Here is a tiny trained network, its code and every weight. The questions are about switching its units off for an input and a class, where a switched-off unit gives its printed mean instead of its output.

import numpy as np


def w(rows, s, z=0):
    codes = np.array(rows[::2]) - 128.0
    scale = np.full(codes.shape[1], s)
    scale[-1] = z or s
    return codes * scale


def norm(h):
    return h / np.sqrt((h * h).mean(-1, keepdims=True) + 1e-5)


def f(y):
    return np.maximum(y, 0)


def log_softmax(a):
    a = a - a.max(-1, keepdims=True)
    return a - np.log(np.exp(a).sum(-1, keepdims=True))


def net(x, mask):
    res = np.array(x, float).reshape(1, 4) / 4 @ E
    u = 0
    for l in range(3):
        y = f(norm(res) @ A[l][:, :-1].T + A[l][:, -1])
        res = res + np.where(mask[u : u + 7], y, B[l][:, -1]) @ B[l][:, :-1]
        u += 7
    return log_softmax(norm(res)[-1] @ U[:, :-1].T + U[:, -1])


A, B = {}, {}
E = w([
[118,42,151,121,104,139,163,223],'x0',
[167,181,80,197,139,194,103,193],'x1',
[183,134,135,81,6,147,156,111],'x2',
[133,123,132,120,132,132,119,127],'x3',
],0.013)
A[0] = w([
[156,129,184,68,40,94,161,84,91],'L0N1',
[93,129,196,125,158,139,172,137,3],'L0N2',
[197,157,123,138,9,142,112,142,28],'L0N3',
[152,156,124,115,112,128,130,75,69],'L0N4',
[54,97,150,117,127,54,85,94,122],'L0N5',
[66,109,185,89,181,71,169,100,153],'L0N6',
[117,45,136,108,128,119,168,172,71],'L0N7',
],0.011,0.0055)
B[0] = w([
[37,153,201,212,76,87,19,119,231],'L0N1',
[193,112,94,85,159,86,122,176,142],'L0N2',
[194,113,64,28,184,169,254,100,216],'L0N3',
[159,127,162,98,233,54,100,102,169],'L0N4',
[154,161,83,75,172,147,222,128,226],'L0N5',
[225,126,113,103,112,195,193,84,254],'L0N6',
[134,22,35,130,151,118,148,169,197],'L0N7',
],0.0085,0.0091)
A[1] = w([
[74,212,89,230,135,143,37,101,18],'L1N1',
[84,52,181,131,49,84,77,150,17],'L1N2',
[112,18,141,114,134,178,214,255,113],'L1N3',
[54,75,153,155,64,80,100,195,4],'L1N4',
[61,103,175,192,140,162,91,236,34],'L1N5',
[45,182,176,118,65,58,103,73,128],'L1N6',
[151,80,139,112,10,166,130,179,38],'L1N7',
],0.0096,0.0036)
B[1] = w([
[107,31,39,97,158,75,150,238,157],'L1N1',
[52,170,148,135,254,176,153,99,150],'L1N2',
[158,115,184,214,19,82,25,168,247],'L1N3',
[53,177,200,155,226,114,155,162,145],'L1N4',
[90,251,162,126,72,56,56,46,155],'L1N5',
[151,177,140,185,63,96,69,156,174],'L1N6',
[82,43,148,109,225,88,218,152,168],'L1N7',
],0.0088,0.012)
A[2] = w([
[168,31,135,108,71,161,205,222,23],'L2N1',
[104,154,97,176,205,122,102,196,181],'L2N2',
[185,254,34,106,160,185,148,38,84],'L2N3',
[68,162,141,124,79,129,34,42,60],'L2N4',
[30,93,196,135,205,81,184,100,79],'L2N5',
[42,117,17,72,211,100,195,189,1],'L2N6',
[17,32,197,170,127,70,105,206,158],'L2N7',
],0.0094,0.0013)
B[2] = w([
[119,45,23,181,187,67,59,113,244],'L2N1',
[163,66,158,141,20,41,108,20,179],'L2N2',
[10,161,162,52,150,247,218,75,255],'L2N3',
[130,63,143,224,137,40,74,238,181],'L2N4',
[142,227,68,136,96,185,153,103,175],'L2N5',
[182,35,147,117,122,174,129,215,179],'L2N6',
[126,234,137,2,192,231,206,50,246],'L2N7',
],0.0082,0.0095)
U = w([
[80,197,146,69,146,235,217,94,200],'0',
[184,2,61,140,117,125,117,160,2],'1',
[107,212,189,187,52,67,40,132,173],'2',
],0.014,0.0016)

Each question gives the input, the list of numbers given to net, and the class t.
The units are the neurons (one row each of A and B). Each row of codes is followed by its name. A weight is (code - 128) times the scale printed after its matrix; where a second scale follows, it is the last column's (A, B and U).
mask holds one flag per neuron, layer by layer. A switched-off neuron (its flag False) gives its mean, the last column of its row in B, instead of its output. The means were averaged over made-up inputs and are rounded, as every weight is.
A unit's drop is (log p(t) with every unit on - log p(t) with that unit switched off) / (log p(t) with every unit on - log p(t) with every unit switched off).
The circuit of an input: a set's keep is (log p(t) with only the set's units on - log p(t) with every unit switched off) / (log p(t) with every unit on - log p(t) with every unit switched off). Starting from the 12 units with the biggest drops (on a tie, the unit counted first), units are removed one at a time, each time the one whose removal leaves the highest keep (on an exact tie, the one counted first), for as long as the keep stays at least 0.8.
circuit, biggest first: the units of the circuit, biggest drop first
unit that matters most: the unit with the biggest drop
top k neurons: the k neurons with the biggest drops, biggest first
top k neurons in layer l: the k neurons of layer l with the biggest drops, biggest first
drop of u: that unit's drop, to one decimal
input [0,-6,4,-5], class 2: circuit, biggest first => (L0N1)
input [3,3,0,-5], class 2: top 2 neurons in layer 0 => (L0N6 L0N5)
input [-8,-5,2,-6], class 2: top 3 neurons => (L0N1 L0N3 L1N6)
input [-2,0,8,4], class 2: top 4 neurons => (L0N1 L0N6 L0N5 L1N6)
input [4,6,0,-6], class 2: top 2 neurons => (L0N6 L1N5)
input [7,-3,6,-5], class 0: top 2 neurons => (L0N1 L2N7)
input [2,-7,0,-3], class 1: top 2 neurons => (L0N6 L0N5)
input [-7,3,-1,5], class 1: top 2 neurons => (L1N1 L0N6)
input [1,2,3,-7], class 1: top 2 neurons => (L0N3 L0N5)
input [-8,2,-1,4], class 1: top 3 neurons => (L1N1 L0N6 L0N3)
input [-3,8,-6,-4], class 1: top 2 neurons => (L1N1 L1N3)
input [2,6,-4,6], class 2: drop of L1N5 => 1.2
input [1,-1,0,-1], class 1: drop of L1N5 => 0.0
input [2,0,-5,0], class 1: unit that matters most => L0N1
input [8,-7,6,7], class 0: drop of L0N1 => 1.7
input [-4,5,-5,6], class 1: drop of L1N1 => 1.9
